Here is a tiny trained network, its code and every weight. The questions are about switching its units off for an input and a target symbol, where a switched-off unit gives its printed mean instead of its output.

import numpy as np


def w(rows, s, z=0):
    codes = np.array(rows[::2]) - 128.0
    scale = np.full(codes.shape[1], s)
    scale[-1] = z or s
    return codes * scale


def norm(h):
    return h / np.sqrt((h * h).mean(-1, keepdims=True) + 1e-5)


def f(y):
    return np.maximum(y, 0)


def softmax(a):
    e = np.exp(a - a.max(-1, keepdims=True))
    return e / e.sum(-1, keepdims=True)


def log_softmax(a):
    a = a - a.max(-1, keepdims=True)
    return a - np.log(np.exp(a).sum(-1, keepdims=True))


def net(x, mask):
    ids = ['Φβγδζημπτψ'.index(c) for c in x.split()]
    T = len(ids)
    res = E[ids] + P[:T]
    u = 0
    for l in range(2):
        q, k, v = (norm(res) @ M[l].T for M in (Q, K, V))
        z = softmax(np.where(np.tri(T) > 0, q @ k.T / 4**0.5, -1e9)) @ v
        res = res + np.where(mask[u], z, O[l][:, -1]) @ O[l][:, :-1]
        u += 1
        y = f(norm(res) @ A[l][:, :-1].T + A[l][:, -1])
        res = res + np.where(mask[u : u + 8], y, B[l][:, -1]) @ B[l][:, :-1]
        u += 8
    return log_softmax(norm(res)[-1] @ U[:, :-1].T + U[:, -1])


Q, K, V, O, A, B = {}, {}, {}, {}, {}, {}
E = w([
[106,154,108,140],'Φ',
[120,160,109,136],'β',
[150,157,149,149],'γ',
[110,176,109,141],'δ',
[106,154,89,97],'ζ',
[72,131,104,140],'η',
[140,169,137,59],'μ',
[156,74,105,109],'π',
[222,193,201,160],'τ',
[126,74,116,246],'ψ',
],0.011)
P = w([
[142,130,42,137],'0',
[146,181,249,130],'1',
[160,155,82,114],'2',
[122,117,108,116],'3',
[125,192,255,139],'4',
[165,159,89,121],'5',
],0.0075)
Q[0] = w([
[142,142,20,134],'0.h1',
[68,150,13,100],'0.h1',
[253,134,66,75],'0.h1',
[68,126,172,33],'0.h1',
],0.0084)
K[0] = w([
[74,185,131,120],'0.h1',
[43,167,131,85],'0.h1',
[170,250,125,89],'0.h1',
[147,83,107,61],'0.h1',
],0.012)
V[0] = w([
[128,58,88,96],'0.h1',
[112,43,92,173],'0.h1',
[120,144,116,211],'0.h1',
[253,116,137,158],'0.h1',
],0.0061)
O[0] = w([
[130,42,155,70,87],'0.h1',
[81,66,229,71,3],'0.h1',
[53,175,255,143,93],'0.h1',
[212,147,188,133,117],'0.h1',
],0.0041,0.004)
A[0] = w([
[168,168,166,62,90],'0.n1',
[45,156,166,112,133],'0.n2',
[134,53,229,144,149],'0.n3',
[75,73,102,200,4],'0.n4',
[92,2,79,71,58],'0.n5',
[156,132,152,200,184],'0.n6',
[110,147,73,220,184],'0.n7',
[182,149,73,194,3],'0.n8',
],0.0096,0.0028)
B[0] = w([
[75,100,191,185,232],'0.n1',
[180,104,62,172,179],'0.n2',
[77,67,40,240,153],'0.n3',
[36,139,103,38,143],'0.n4',
[126,158,255,185,146],'0.n5',
[148,136,119,81,186],'0.n6',
[69,87,154,115,254],'0.n7',
[128,78,165,119,209],'0.n8',
],0.0088,0.0047)
Q[1] = w([
[191,166,104,61],'1.h1',
[144,199,132,149],'1.h1',
[181,164,175,248],'1.h1',
[114,188,18,183],'1.h1',
],0.012)
K[1] = w([
[213,105,103,173],'1.h1',
[196,163,123,79],'1.h1',
[154,159,187,62],'1.h1',
[141,254,96,131],'1.h1',
],0.012)
V[1] = w([
[58,89,167,253],'1.h1',
[102,151,133,184],'1.h1',
[176,217,231,181],'1.h1',
[115,239,79,65],'1.h1',
],0.0033)
O[1] = w([
[170,130,2,152,85],'1.h1',
[131,131,65,115,138],'1.h1',
[182,119,140,37,113],'1.h1',
[40,121,191,92,252],'1.h1',
],0.0042,0.0017)
A[1] = w([
[89,68,133,45,143],'1.n1',
[133,84,207,145,149],'1.n2',
[110,2,81,116,255],'1.n3',
[137,163,115,64,150],'1.n4',
[100,142,131,110,183],'1.n5',
[113,14,145,141,70],'1.n6',
[70,178,117,199,63],'1.n7',
[210,109,198,128,2],'1.n8',
],0.0092,0.0035)
B[1] = w([
[174,166,2,121,228],'1.n1',
[91,17,60,137,202],'1.n2',
[217,123,214,190,255],'1.n3',
[165,71,172,213,208],'1.n4',
[134,155,176,167,228],'1.n5',
[131,165,175,17,166],'1.n6',
[146,170,117,31,228],'1.n7',
[52,143,53,23,169],'1.n8',
],0.0062,0.0044)
U = w([
[23,125,213,112,130],'Φ',
[63,62,127,211,124],'β',
[195,139,252,131,91],'γ',
[77,195,134,221,1],'δ',
[194,147,145,22,119],'ζ',
[156,14,161,138,151],'η',
[50,140,34,159,122],'μ',
[195,105,27,152,175],'π',
[133,92,76,57,238],'τ',
[114,213,85,65,155],'ψ',
],0.018,0.011)

Each question gives the input, a string of symbols that net reads in full, and the target symbol t.
The units are the heads (4 rows each of Q, K, V and O) and the neurons (one row each of A and B). Each row of codes is followed by its name. A weight is (code - 128) times the scale printed after its matrix; where a second scale follows, it is the last column's (O, A, B and U).
mask holds one flag per unit, layer by layer, with each layer's heads first. A switched-off unit (its flag False) gives its mean, the last column of its rows in O or B, instead of its output. The means were averaged over made-up inputs and are rounded, as every weight is.
A unit's drop is (log p(t) with every unit on - log p(t) with that unit switched off) / (log p(t) with every unit on - log p(t) with every unit switched off).
The circuit of an input: a set's keep is (log p(t) with only the set's units on - log p(t) with every unit switched off) / (log p(t) with every unit on - log p(t) with every unit switched off). Starting from the 12 units with the biggest drops (on a tie, the unit counted first), units are removed one at a time, each time the one whose removal leaves the highest keep (on an exact tie, the one counted first), for as long as the keep stays at least 0.8.
circuit, biggest first: the units of the circuit, biggest drop first
k most important neurons: the k neurons with the biggest drops, biggest first
k most important neurons of layer l: the k neurons of layer l with the biggest drops, biggest first
input γ ζ δ β η, target π: circuit, biggest first	(0.n2 1.h1)
input μ μ μ δ β, target Φ: circuit, biggest first	(1.n3 1.h1)
input Φ μ γ μ γ, target Φ: circuit, biggest first	(1.n3 1.n2 0.n6)
input η μ τ Φ μ Φ, target γ: 2 most important neurons of layer 1	(1.n3 1.n2)
input μ ζ τ ζ μ δ, target ψ: 3 most important neurons	(0.n2 1.n7 0.n3)
input γ ζ μ τ, target ζ: circuit, biggest first	(1.n8 0.n6)
input δ μ μ π ζ, target η: circuit, biggest first	(0.h1 0.n2)
input μ δ Φ, target ψ: most important neuron	(0.n1)
input δ τ μ ψ μ, target β: circuit, biggest first	(0.h1 1.n2 0.n3 0.n2)
input μ μ π, target γ: 2 most important neurons	(1.n3 1.n6)
input μ ζ δ μ, target ψ: 2 most important neurons	(1.n3 0.n1)
input ζ ζ μ Φ γ, target Φ: circuit, biggest first	(1.n3 1.n2 1.n4)
input τ π ζ μ δ β, target ψ: 2 most important neurons of layer 0	(0.n1 0.n2)
input Φ δ Φ, target ψ: 2 most important neurons	(1.n7 0.n1)
input μ μ μ μ β μ, target γ: circuit, biggest first	(1.n4)
input π δ μ ζ, target ψ: 4 most important neurons	(0.n5 0.n6 0.n8 1.n2)
input Φ δ ζ ζ β, target ψ: 3 most important neurons	(0.n2 1.n3 1.n7)
input μ μ Φ ζ γ, target ψ: 4 most important neurons of layer 1	(1.n3 1.n8 1.n4 1.n5)
input η μ μ ζ β, target Φ: 2 most important neurons of layer 0	(0.n8 0.n2)
input ψ μ ζ μ, target ψ: 2 most important neurons	(0.n8 0.n7)
input η μ τ, target ζ: 2 most important neurons	(1.n8 1.n3)
input ζ π μ β, target γ: 3 most important neurons	(1.n3 1.n6 1.n2)
input ζ μ μ ζ μ π, target γ: most important neuron	(1.n3)
